In the rows, zero is written as 128.
Each row is followed by its class.
[116 152 113 105 104 158 119 125 125 124 132 138 116 110 115 148 115 129
 106 136 172 111 148 133 129 107 117 113 122 146 145 149 104 138 115 131
 105 129 109 104 123] => Q_221
[123 142 116 105 103 172 129 112 129 121 139 125 117  96 118 117 120 124
  94 121 175  94 136 172 132 110 113 138 140 168 147 134 116 142 118 139
 120 147 113 105 120] => Q_147
[ 91 123 113 146  79 164 125 104 154 128 123 116 120  87 112 144 117 110
 132 128 145 137 122 123 106 138 121 119 131 136 148 142 106 131 118 149
 128 133 107 138 114] => Q_776
[100 142 115 119  99 188 112 126 137 116 130 127 103 101 105 114 119 124
  77 125 157 138 161 159 122  95 129 116 155 144 141 135 113  88 119 118
 121 151 117 107 122] => Q_666
[ 41 152 152 111 130 192 147 100 160 110 112 120 124  66  91 160 106  84
 169 151 139 143 134 131 112 115 145 109 149 130 135 101 127 143  94 160
 130 104 145 140 135] => Q_961
[ 63 157 113 127  76 165 127 114 154 106 140 127 110  64 123 153 116 108
 131 121 158 136 130 115  96 119 114 126 155 144 134 138  93 139 110 144
  87 135  99 149 109] => Q_221
[105 149 143 117  93 169 125 109 144 115 140 108 126  75 131 145 112 109
 146 138 131 148 111 102 124 123 107 122 162 131 129 133  92 157 102 137
  75 124 125 128 104] => Q_866
[ 93 141 115 100  89 144 117 134 141 116 116 116 109 106 114 140 120 119
 124 118 168 122 136 143 141 120 105 124 142 155 139 137 115 127 125 127
 129 124 127 109 128] => Q_866
[137 173 132 112  98 144 122  99 110 108 134 140 138  94  96 104 130 127
  62 155 121 122 130 152 162 104 110 134 146 142 168 136 115 150 114 118
 122 133 114 102  88] => Q_692
[ 68 145 131 125 112 166 140 108 140 105 129 122 113  84 121 189 115  89
 125 130 130 143 107 106 119 132  97 130 129 133 131 129  98 161 122 149
 111 111 126 135  96] => Q_147
[123 173 130  86 140 153 121 133 118 120 139 108  95 103 110 135 100 136
 110 139 165 118 148 153 141  99 106 137 124 144 147 126 106 138 118 138
  91 136 138 106 137] => Q_178
[ 95 148 122 121 105 182 130 110 139 125 151 140 122  88 117 151 123 118
 133 142 128 161 148 103 116 140 115 139 137 153 135 151  94 137 119 142
 122 117 113 131  96] => Q_159
[ 93 145 138  88  94 189 128 104 146 122 141 137 125 119 104 140 110 150
 115 115 165 139 123 140 136  98 124 146 133 154 147 130 122 133  80 144
 117 130 113 103 113] => Q_362
[ 75 164 139 137 111 162 135  97 148 103 131 121 107  73 111 158 130  99
 148 155 136 140 148 124 114 138 126 131 153 140 138 132 110 116 111 138
 137 131 117 148 108] => Q_961
[ 65 142 132 135  86 183 131 107 156 109 146 135 120  97 125 142 142 127
 136 136 142 117 137 117  92 146 129 136 134 149 136 139  84 130 125 147
 129 145 103 143 116] => Q_836
[ 94 152 109 138  83 170 147  97 150  98 142 138 110  95 122 138 134 114
 106 149 118 195 130 106 120 111  87  83 139 152 148 132  95 120  74 137
  87 118 104 129  85] => Q_866
[136 157 116 110 101 136 125 117 143 128 136 135 134 109 126 136 120 121
 125 123 156 120 135 135 122 106 110 119 134 146 154 141 133 143 100 133
  89 135 111 101 123] => Q_866
[ 92 145 139 141 135 192 130  74 156 103 150 140 119 103 105 167 123 119
  98 141 107 166 112  97 118  97 126 118 135 141 141 148 112 138  93 152
 115 123 117 114 100] => Q_776
[124 143 123 116  98 137 102 119 139 138 117 109 125  99 106 145  96 137
 101 125 181  98 149 152 138 124 101 108 113 147 161 144 113 123 125 123
 124 124 100 114 129] => Q_776
[ 77 153 148 126 101 157 132  89 141 115 145 136 105  63 118 132 129 115
 124 127 141 145 131 124 113 109  92 139 137 169 121 138 106 136 132 135
 112 118 106 147 115] => Q_836
[ 32 155 130 142 102 167 121  98 171 106 167 121 122 119 110 129 135 100
 131 141 123 154 160 114 103 126 115 148 115 150 130 143 146 139 107 136
 150 129 112 159 110] => Q_666
[ 69 131 122 124 113 173 144  82 154 132 103 113 117  99 144 210  94 126
 143 149 152 143 124 111 105 134  92 110 129 154 137 136  95 139 111 160
 105 121 102 127  97] => Q_776
[ 75 164 137 145  83 168 136 113 142 119 164 121  92  93 121 141 130 100
 132 142 130 129 132 117 113 117 119 127 140 141 133 130 115 131 114 133
 110 129 112 148 114] => Q_666
[ 78 134 138 121 127 161  93  95 144 125 144 113 110  97 125 138 132 116
 141 136 122 170 152  76 124 148 121 126 149 135 107 146  89 155 151 131
 128 123 114 142 104] => Q_666
[ 84 146 128 124  92 164 111 110 130 130 133 124 107  98 117 120 118 121
 109 133 166  98 160 162 110 100 122 107 141 141 143 138 137 135 132 128
 101 141 110 113 129] => Q_666
[ 78 161 117 150  74 168 130 108 149 119 144 124 100  79 115 138 119  87
 152 134 146 161 143 115 115 125  99 128 139 145 119 132 127 166 116 139
 100 121 110 134 107] => Q_893
[ 87 144 140 150  81 197 118 101 151 109 153 114 114  87 109 143 122 127
 123 116 144 167 127 110 132 121 127 110 134 143 129 132 103 143 114 149
 123 134 108 131 118] => Q_776
[ 70 163 123 127  81 141  88 153 123 139 126 123  69 108 123  98 119 119
 122 107 178 157 129 136 147  82 102 123 117 130 135 137 153 143 118 120
  97 122 124  97 136] => Q_692
[116 144 124 106 137 150  92 131 134 138 105 110 108 115 101 135  97 124
 116 140 188 107 159 177 133 132 118 148 113 144 152 143 126 140 127 122
 134 140 125 105 125] => Q_776
[119 140 148  92 104 173 139 127 138 112 129 137 113 116 104 165 118 135
 102 103 171 133 137 176 122 125 130 127 117 162 159 109 116 124 121 136
 129 145 123 120 120] => Q_362
[ 68 161 112 108 103 161 145 118 133 111 136 112 141  87 122 184 118 110
 135 162 117 153 134 106 107 127 123 134 126 140 137 116 102 147 118 158
 140 119 122 139 123] => Q_178
[119 152 137 105 101 199 105 150 148 133 121 111  90 123 103 128 112 141
 135 136 163 159 126 153 127 103 125 116 131 134 164  96 111 140  73 124
  82 134 126  98 127] => Q_362
[114 170 118 112  84 184 137 110 148 115 137 107  95  87 103 127 108 126
 105 106 171 116 136 139 144 119 113 112 146 158 135 124 110 120 108 139
  90 110 119 113 124] => Q_893
[117 159 123  96 107 178 122 145 124 136 147 135 109  94 123 138 110 129
 113 132 161 117 142 152 133 125 121 125 125 161 153 123  97 129 113 135
  97 134 113 112 114] => Q_159
[ 76 153 101 142 115 179 143  84 174  94 147 136 128  88 114 133 115  86
 144 144 141 154 154 120 105 133 110 120 134 155 120 120 117 187 107 151
  90 138 120 144 111] => Q_893
[ 82 149 127 140 105 156 131  92 154 114 134  96 127  80 125 144 135 113
 138 129 132 176 157 113 104 125 124 143 145 143 132 121 121 148 131 129
 149 133 127 135 129] => Q_692
[123 161 119 110 111 158 108 135 125 128 138 140 114  95 115 140 110 126
 112 130 156 123 139 137 140 110 115 128 137 148 147 144 122 135 120 127
  90 124 118  93 113] => Q_159
[  4 129 117 108 135 160 118 111 126 117 160 136 103  67 125 106 157 101
 112 135 126 143 105 122 105 121 143 148 142 146 145 152 106 116 102 168
 139 165 102 136  91] => Q_961
[ 96 155 121 107  93 179 113 154 113 123 137 122 123  82 117 145 103 135
 109 130 156 126 143 148 131  98 113 131 118 140 152 130 106 125 121 130
  94 141 118  99 118] => Q_159
[ 71 130 139 142  55 192 114 111 144 126 169 127 110  84 108 100 136 111
 108 130 140 157 133 127 117 102  94 103 155 155 139 166 104 149 103 139
 119 139  90 136 102] => Q_221
[ 71 145 112 145 106 184 144 106 160 106 159 127 122  92 115 117 132  93
 128 134 136 166 142 114 112 134 124 135 165 145 123 152 113 142 119 140
 115 152 120 142 112] => Q_666
[ 86 138 136 126  77 185 122  98 146 119 138 126 113 101 116 155 132 113
 117 125 135 181 121 111 110 130 131 110 141 141 133 147 120 133 112 136
 139 109 114 137 105] => Q_362
[122 158 128 121  89 159 114 124 127 132 121  90 108  91 114 111 115 125
 103 133 165 132 157 153 133 105 105 129 131 139 150 142 119 127 129 108
 132 128 133 113 138] => Q_692
[116 138 132 126 118 161 119 111 141 130 125 111 104  99  97 138 107 125
  93 114 163 108 138 163 127 100 105 118 114 146 160 147 121 131 129 130
 120 137 123 112 140] => Q_776
[ 82 159 132 112 108 194  87 133 129 113 144 138 111  91 125 115 118 113
 125 169 116 169 120 110 121 107 129 139 154 156 123 166 117 126 118 141
 121 123 122 129  79] => Q_159
[ 75 160 129 132  74 170 133  97 155 120 136 139 115 103 115 144 121 109
 140 135 123 172 146 112 119 110 101 123 131 147 129 133 125 165 108 141
 114 121  99 146 106] => Q_221
[ 53 175 134 138  76 180 123  88 152  77 133 127 118  85 117 123 128 113
  99 150 120 152 127 129 107  98 141 118 143 140 142 121 147 132 100 137
 109 117 127 135 101] => Q_692
[ 86 141 140 131 103 186  89 133 130 126 164 134 124  84 125 162 117  86
 111 155 114 157 111  93 118 113 112 122 134 135 129 165 106 141 107 129
 115 107 119 117  87] => Q_159
[112 163 125 114 112 161 120 137 117 127 124 103  99  87 111 141 119 120
 120 130 188 109 148 155 159 117 101 118 134 143 145 144 105 115 125 129
 130 141 121 101 136] => Q_961
[ 81 166 155 103 111 229 113 106 151 127 151 133 114  94 115 115 117 111
 110 143 113 210 108 123 111  96 131 133 165 145 129 148 128 164  85 138
  96 129 118 130  94] => Q_362
[135 138 129 117  82 188 125 134 136 131 127 106 109  86  97 129 108 131
 123 116 182 127 154 155 121 106  95 143 128 147 153 135 104 116 109 127
 114 130 120 106 132] => Q_147
[121 154 116 134 123 143 141  92 167 119 147 112 156  89 127 136 121  90
 142 149 136 134 118 113  93 128 106 122 153 171 135 160 157 143 106 159
 123 113 110 136 100] => Q_893
[117 148 135 110  94 173 116 131 134 124 141 116 111  92  93 112 107 121
 126 119 167 108 147 151 136 103 112 132 128 150 141 130 114 139 123 140
 115 137 124 112 127] => Q_893
[ 87 153 129 124  96 164 115  95 152  94 119 131 115  94 119 160 122 115
 131 145 122 153 118  97 125 109 112 150 142 144 131 116 109 152 112 134
 108 116 130 115 104] => Q_692
[ 90 152 117  98 106 159 133 107 131 111 115 117 120  96 115 140 114 139
 120 129 166 132 167 162 129  99 105 138 134 152 143 118 121 142 110 124
 102 136 125  98 129] => Q_866
[107 165 129 127  96 157 141 115 133 112 148 103 108  86  97 140 122 113
 109 132 184  73 141 181 130 128 123 130 161 160 156 124 136 132 105 134
 115 132 117  96 114] => Q_893
[ 64 157 122 134 108 200 115  87 146 116 125 114 103  72 117 145 132  94
 136 152 131 147 126 112 131 108 102 118 166 143 116 148 104 153 116 146
 135 122 122 124 120] => Q_961
[105 158 144 109  99 175 108 109 133 126 124 123 124 108 120 107 116 152
  78 121 157 107 150 171 135  97 117 104 131 147 147 131 124 120 121 125
 110 140 103 104 126] => Q_836
[106 126 136 118 116 144 147 133 117 128 126 107 136 103 110 102 118 126
 100 121 171 138 146 167 152 124 109 104 107 139 148 141 120 120 135 127
 131 142 126 110 131] => Q_836
[ 91 140 137 138 100 158  83 116 170 122 124  82  84  91 110 131 148 129
 131 123 138 151 157 122  92 141 107 141 163 143 157 125  91 121 130 115
 147 138 120 132 120] => Q_692
[117 153 142  77  82 219 116 117 177 107 132 157 151 126 138 168  88 110
 109 158 117 148 130 105 136 176 177 123 194 168  87 115 107 131 110 131
 126  98 116 140 112] => Q_178
[ 78 143 146  96 111 161 114 115 134 141 136 114 108 102  97 119 107 142
 119 129 176 139 162 166 123 108 112 136 129 137 162 140 118 145  98 118
 119 138 113 121 122] => Q_362
[ 68 153 145 137  98 180 112  90 149 109 158 110 135  90 124 124 137 134
 112 135 123 135 126 107 117 110 115 132 140 137 131 144 104 135 107 139
 124 132 102 130 109] => Q_836
[101 156 126  94 104 157 115 137 139 116 132 106 102 101 100 155 106 130
 107 129 171 116 153 154 124 124 105 134 125 148 154 120 103 111 110 137
 118 120 128 116 131] => Q_178
[131 157 116 112  77 154 115 130 126 133 143 121 105  83 106  96 115 122
 111 123 167  95 133 154 133 103 107 127 133 158 151 136 121 130 118 134
  96 135 104 111 121] => Q_893
[109 144 149 113 127 170 132 109 135 141 138 105 132 102  98 136 106 140
 110 126 161 114 148 159 116 112 117 139 109 146 165 159 128 130 119 145
 137 142 116 117 127] => Q_776
[146 151 144  97 129 157 108 110 121 155 141 101 112  94 119 123 107 136
 113 126 172 122 146 159 114  95 114 125 130 136 156 145 106 139 110 123
 122 143 118 126 130] => Q_362
[ 96 148 129 106 120 175 116 108 156 129 118  98 119  95 103 152  97 146
 104 106 171 109 147 158 127 108 122 116 125 149 156 113 109 129 116 140
 124 135 115 116 147] => Q_776
[ 77 148 136 127 102 192 111 113 141 130 156 134 120  95 120 140 128 114
 134 146 109 149 132 107 111 118 124 130 143 142 138 149 113 158 117 143
 118 126 114 123 103] => Q_159
[ 77 152 118 135 109 168 144 119 145 116 128 128 108  76 121 163 127  90
 155 147 135 160 134 130 124 120  93 151 144 148 138 116  95 133 103 146
 130 161 110 134 108] => Q_961
[ 70 154 128 121 125 161 109 101 151 116 144 113  84  80 116  96 121 107
 115 131 146 180 132 117 120 107 105 135 145 142 136 137 102 138  95 132
 104 126 130 139 104] => Q_692
[168 105 126  73 146 164  83 133 161 170 141 173 151 172 128 106 118 148
 153 139 164 153 143 133 121 117 114 161 132 183 139 149 119 158  90 144
 156 167  91 102 111] => Q_362
[ 98 136 126 115 120 171 118 139 125 130 138 130 117 105 118 144 115 126
 137 134 166 139 147 142 125 103 125 115 127 155 143 138 130 133 122 145
 123 133 128  93 125] => Q_159
[ 60 175 115 131  78 153 125 125 136 103 144 114 128  74 104 177 126 100
 133 156 118 155 128 112 107 110 117 151 137 129 143 108 123 145 101 146
 131 113 117 128 118] => Q_178
[118 157 138 116 100 149  97 124 122 133 147 109 123  96 105 147 120 150
 116 107 194 144 170 147 115 119 102 152 109 132 151 150 123 132 109 111
 119 129 104 112 122] => Q_362
[ 78 140 119 120 104 193 123 116 136 131 159 138 137  92 130 159 133 108
 132 146 111 164 132  99 102 111 124 142 113 159 128 143 123 148 115 149
 136 115 115 120 112] => Q_159
[ 59 142 119  94 109 163 129 107 146 118 145 131 116  93 122 126 121 107
 127 159 143 129 126 124 115 121 131 155 165 156 132 150 105 127  82 132
 126 124 121 127 101] => Q_866
[ 88 171 127 116 105 185 143 119 150 115 141 105 118  87 120 156 118 105
 119 144 107 178 125 132 108 110 119 138 156 145 139 102 123 140  96 150
 110 130 125 129 119] => Q_178
[ 96 164 112  94 111 142 117 142 118 114 134 112  99  94 104 156 105 130
 111 138 180 106 148 141 128 105 114 139 117 140 147 137 110 113 118 134
 111 117 134 105 143] => Q_178
[ 89 136 124 146  80 167 120 111 142 120 131 116 101  77 116 118 125  90
 132 147 139 177 140 123 117 141 107 112 167 141 126 131 105 123 118 129
 110 127 110 146  87] => Q_666
[ 98 159 137 100 136 167 116 141 131 149 111 121  94 110 102 146  97 120
 101 111 168 150 146 163 137 100 117 105 101 151 148 138 135 139 146 133
 130 128 125 114 148] => Q_776
[ 54 146 116 131  90 153 141 115 132  94 132 139 116  80 119 167 132 103
 127 124 119 142 113 114 103  94 125 131 125 133 139 124 111 152 130 155
 106 145 116 136 112] => Q_221
[ 90 147 142 123  87 183 121  99 159 122 139 131 116 100 111 146 122 118
 142 145 135 175 131 117 107 118 105 124 151 153 141 143 109 154 103 137
 132 127 107 147 102] => Q_362
[120 153 129 126  92 180 124 124 130 133 137 128 100 115 112 122 112 120
 101 120 162 126 152 156 124 102 112 113 124 132 148 136 123 105 106 132
  99 140 115 111 114] => Q_666
[122 140 129 103 119 148 108 111 131 131 139 135 101  93 106 151 111 122
 115 125 188 118 144 153 119 101 107 127 126 148 150 132 100 146 107 120
 113 132 118 116 129] => Q_362
[ 61 139 147 141  96 163 133  97 159 105 134 148 112  98 126 198 126 110
 141 130 157 150 141 105 111 140 102 113 137 160 114 131  99 128 125 139
 133 110 104 130 107] => Q_836
[ 77 134 116 136 125 172 123  87 149 121 135 119 104  88 115 136 122  99
 104 137 132 152 114 118 125 129 117 112 145 148 131 158 101 154 125 146
 131 128 119 138 109] => Q_776
